Below is a small trained network, with its code and all its weights. Each question gives an input and a class and asks what happens when units are switched off, that is, made to give their printed mean instead of their output.

import numpy as np


def w(rows, s, z=0):
    codes = np.array(rows[::2]) - 128.0
    scale = np.full(codes.shape[1], s)
    scale[-1] = z or s
    return codes * scale


def norm(h):
    return h / np.sqrt((h * h).mean(-1, keepdims=True) + 1e-5)


def f(y):
    return np.maximum(y, 0)


def log_softmax(a):
    a = a - a.max(-1, keepdims=True)
    return a - np.log(np.exp(a).sum(-1, keepdims=True))


def net(x, mask):
    res = np.array(x, float).reshape(1, 4) / 4 @ E
    u = 0
    for l in range(2):
        y = f(norm(res) @ A[l][:, :-1].T + A[l][:, -1])
        res = res + np.where(mask[u : u + 12], y, B[l][:, -1]) @ B[l][:, :-1]
        u += 12
    return log_softmax(norm(res)[-1] @ U[:, :-1].T + U[:, -1])


A, B = {}, {}
E = w([
[172,99,173,184,151,103,191,112,86,139,154],'x0',
[189,141,100,34,254,101,169,164,88,140,27],'x1',
[23,116,165,119,184,115,152,68,125,97,117],'x2',
[119,96,96,158,108,57,66,125,119,112,108],'x3',
],0.00091)
A[0] = w([
[147,176,194,78,147,249,224,125,109,203,146,67],'0.n0',
[201,216,67,130,237,111,157,143,37,140,15,94],'0.n1',
[164,54,103,169,119,19,79,122,122,75,104,39],'0.n2',
[252,151,113,153,82,118,92,229,117,223,137,38],'0.n3',
[238,78,161,164,159,28,226,171,47,163,188,52],'0.n4',
[135,73,134,171,169,68,186,126,63,162,124,101],'0.n5',
[53,219,43,45,125,168,33,161,205,173,68,45],'0.n6',
[147,188,156,95,121,185,193,156,184,188,151,45],'0.n7',
[160,46,66,151,142,6,63,169,133,39,101,91],'0.n8',
[121,133,106,90,98,159,81,176,164,80,95,80],'0.n9',
[38,112,177,120,168,123,143,90,96,88,95,1],'0.n10',
[177,100,192,185,105,88,181,64,121,131,232,126],'0.n11',
],0.0018,0.0021)
B[0] = w([
[88,179,137,171,55,144,56,74,35,163,100,187],'0.n0',
[81,76,156,46,29,94,134,127,153,152,187,250],'0.n1',
[84,224,174,193,88,216,112,72,10,194,118,156],'0.n2',
[150,151,30,169,181,58,215,29,137,81,145,188],'0.n3',
[121,113,114,129,207,185,49,171,175,46,57,184],'0.n4',
[155,127,125,104,153,192,63,148,175,73,67,170],'0.n5',
[185,107,184,194,207,155,69,169,134,47,81,205],'0.n6',
[62,198,151,176,100,150,112,59,43,170,112,153],'0.n7',
[76,183,170,138,93,186,135,74,34,203,109,186],'0.n8',
[153,93,158,193,201,148,101,72,119,73,129,157],'0.n9',
[110,164,2,198,163,39,243,26,164,45,163,155],'0.n10',
[107,105,116,64,139,156,54,151,187,98,99,205],'0.n11',
],0.0027,0.0023)
A[1] = w([
[104,71,105,112,68,114,140,169,195,178,222,42],'1.n0',
[109,196,214,156,97,201,142,133,73,210,146,73],'1.n1',
[112,89,156,164,50,135,155,166,187,129,238,6],'1.n2',
[247,154,22,181,104,82,143,182,102,152,146,53],'1.n3',
[116,133,72,146,161,30,210,48,110,69,135,118],'1.n4',
[85,163,18,147,154,133,222,42,183,68,173,134],'1.n5',
[224,204,31,177,141,89,173,135,172,161,139,47],'1.n6',
[104,144,148,224,125,184,61,144,144,70,125,114],'1.n7',
[101,214,159,146,126,195,108,88,6,214,134,74],'1.n8',
[190,40,228,178,176,192,106,206,139,85,118,90],'1.n9',
[169,47,145,15,183,45,190,235,65,230,65,40],'1.n10',
[129,24,160,1,32,93,104,164,195,167,176,119],'1.n11',
],0.0026,0.0023)
B[1] = w([
[161,37,134,27,79,43,213,201,89,207,147,147],'1.n0',
[33,147,138,181,94,72,60,88,71,187,119,171],'1.n1',
[104,114,204,66,140,36,152,185,213,228,164,161],'1.n2',
[63,173,82,214,229,82,168,16,180,39,168,155],'1.n3',
[190,159,49,215,131,147,182,106,165,108,200,181],'1.n4',
[219,152,41,188,155,103,144,109,117,106,154,203],'1.n5',
[135,108,67,180,215,87,208,34,185,43,226,150],'1.n6',
[167,119,154,49,147,132,177,176,111,170,107,252],'1.n7',
[34,202,151,202,50,67,34,64,11,155,32,201],'1.n8',
[162,148,106,92,191,233,33,200,201,24,73,172],'1.n9',
[92,114,240,153,57,55,111,186,201,226,207,188],'1.n10',
[239,29,51,74,79,192,253,179,77,149,168,188],'1.n11',
],0.0033,0.0031)
U = w([
[15,237,246,228,20,28,9,25,7,233,39,197],'0',
[207,11,241,7,25,21,233,241,236,246,238,253],'1',
[226,192,8,253,243,23,231,4,238,15,250,182],'2',
[212,118,238,27,233,232,2,233,234,15,24,174],'3',
[214,127,24,84,62,238,198,147,31,92,50,5],'4',
],0.0035,0.0024)

Each question gives the input, the list of numbers given to net, and the class t.
The units are the neurons (one row each of A and B). Each row of codes is followed by its name. A weight is (code - 128) times the scale printed after its matrix; where a second scale follows, it is the last column's (A, B and U).
mask holds one flag per neuron, layer by layer. A switched-off neuron (its flag False) gives its mean, the last column of its row in B, instead of its output. The means were averaged over made-up inputs and are rounded, as every weight is.
A unit's drop is (log p(t) with every unit on - log p(t) with that unit switched off) / (log p(t) with every unit on - log p(t) with every unit switched off).
The circuit of an input: a set's keep is (log p(t) with only the set's units on - log p(t) with every unit switched off) / (log p(t) with every unit on - log p(t) with every unit switched off). Starting from the 12 units with the biggest drops (on a tie, the unit counted first), units are removed one at a time, each time the one whose removal leaves the highest keep (on an exact tie, the one counted first), for as long as the keep stays at least 0.8.
units of the circuit, in order: the units of the circuit, biggest drop first
most important unit: the unit with the biggest drop
top k neurons: the k neurons with the biggest drops, biggest first
top k neurons in layer l: the k neurons of layer l with the biggest drops, biggest first
input [-6,6,1,2], class 1: top neuron in layer 0	0.n1
input [5,-3,-4,-6], class 0: top 2 neurons	0.n0; 0.n7
input [7,8,6,4], class 1: units of the circuit, in order	0.n1; 1.n10
input [6,6,4,-2], class 1: top 4 neurons	0.n1; 0.n6; 1.n10; 0.n9
input [-6,6,-6,1], class 1: units of the circuit, in order	0.n1; 1.n10
input [4,1,7,6], class 2: top 2 neurons	0.n10; 1.n4
input [-3,7,6,4], class 1: top 3 neurons	0.n1; 0.n3; 1.n10
input [3,7,1,-7], class 0: top 3 neurons in layer 0	0.n0; 0.n7; 0.n11
input [-8,0,6,-1], class 3: top 2 neurons	0.n6; 0.n3
input [2,1,-5,6], class 0: top 2 neurons in layer 0	0.n8; 0.n2
input [6,6,-2,6], class 0: top 4 neurons in layer 0	0.n8; 0.n2; 0.n6; 0.n11
input [-6,0,-2,-7], class 0: top 2 neurons	0.n7; 0.n0
input [2,5,0,7], class 0: top 2 neurons in layer 0	0.n8; 0.n2
input [5,1,-3,-1], class 3: most important unit	0.n4
input [-4,-4,8,-7], class 2: top 3 neurons in layer 0	0.n10; 0.n8; 0.n2
input [-7,-5,2,0], class 3: top 2 neurons in layer 0	0.n6; 0.n1
input [0,-1,7,6], class 2: top 3 neurons in layer 0	0.n10; 0.n0; 0.n7
input [7,6,-4,-4], class 3: top 2 neurons	0.n4; 0.n5
input [4,-6,7,4], class 2: top 3 neurons	0.n1; 0.n10; 1.n5
input [5,-7,4,-5], class 1: most important unit	0.n11
input [4,5,-8,-8], class 0: top 2 neurons in layer 0	0.n0; 0.n7
input [4,-7,-8,-4], class 2: top 4 neurons	0.n3; 0.n1; 1.n3; 1.n6
input [0,-3,-4,-2], class 2: top 2 neurons in layer 0	0.n3; 0.n1
input [-2,6,-8,2], class 2: top 2 neurons	0.n3; 1.n3
input [5,-6,1,-5], class 1: top 4 neurons in layer 0	0.n11; 0.n8; 0.n6; 0.n2
input [3,5,-2,8], class 0: top 2 neurons	0.n8; 0.n2
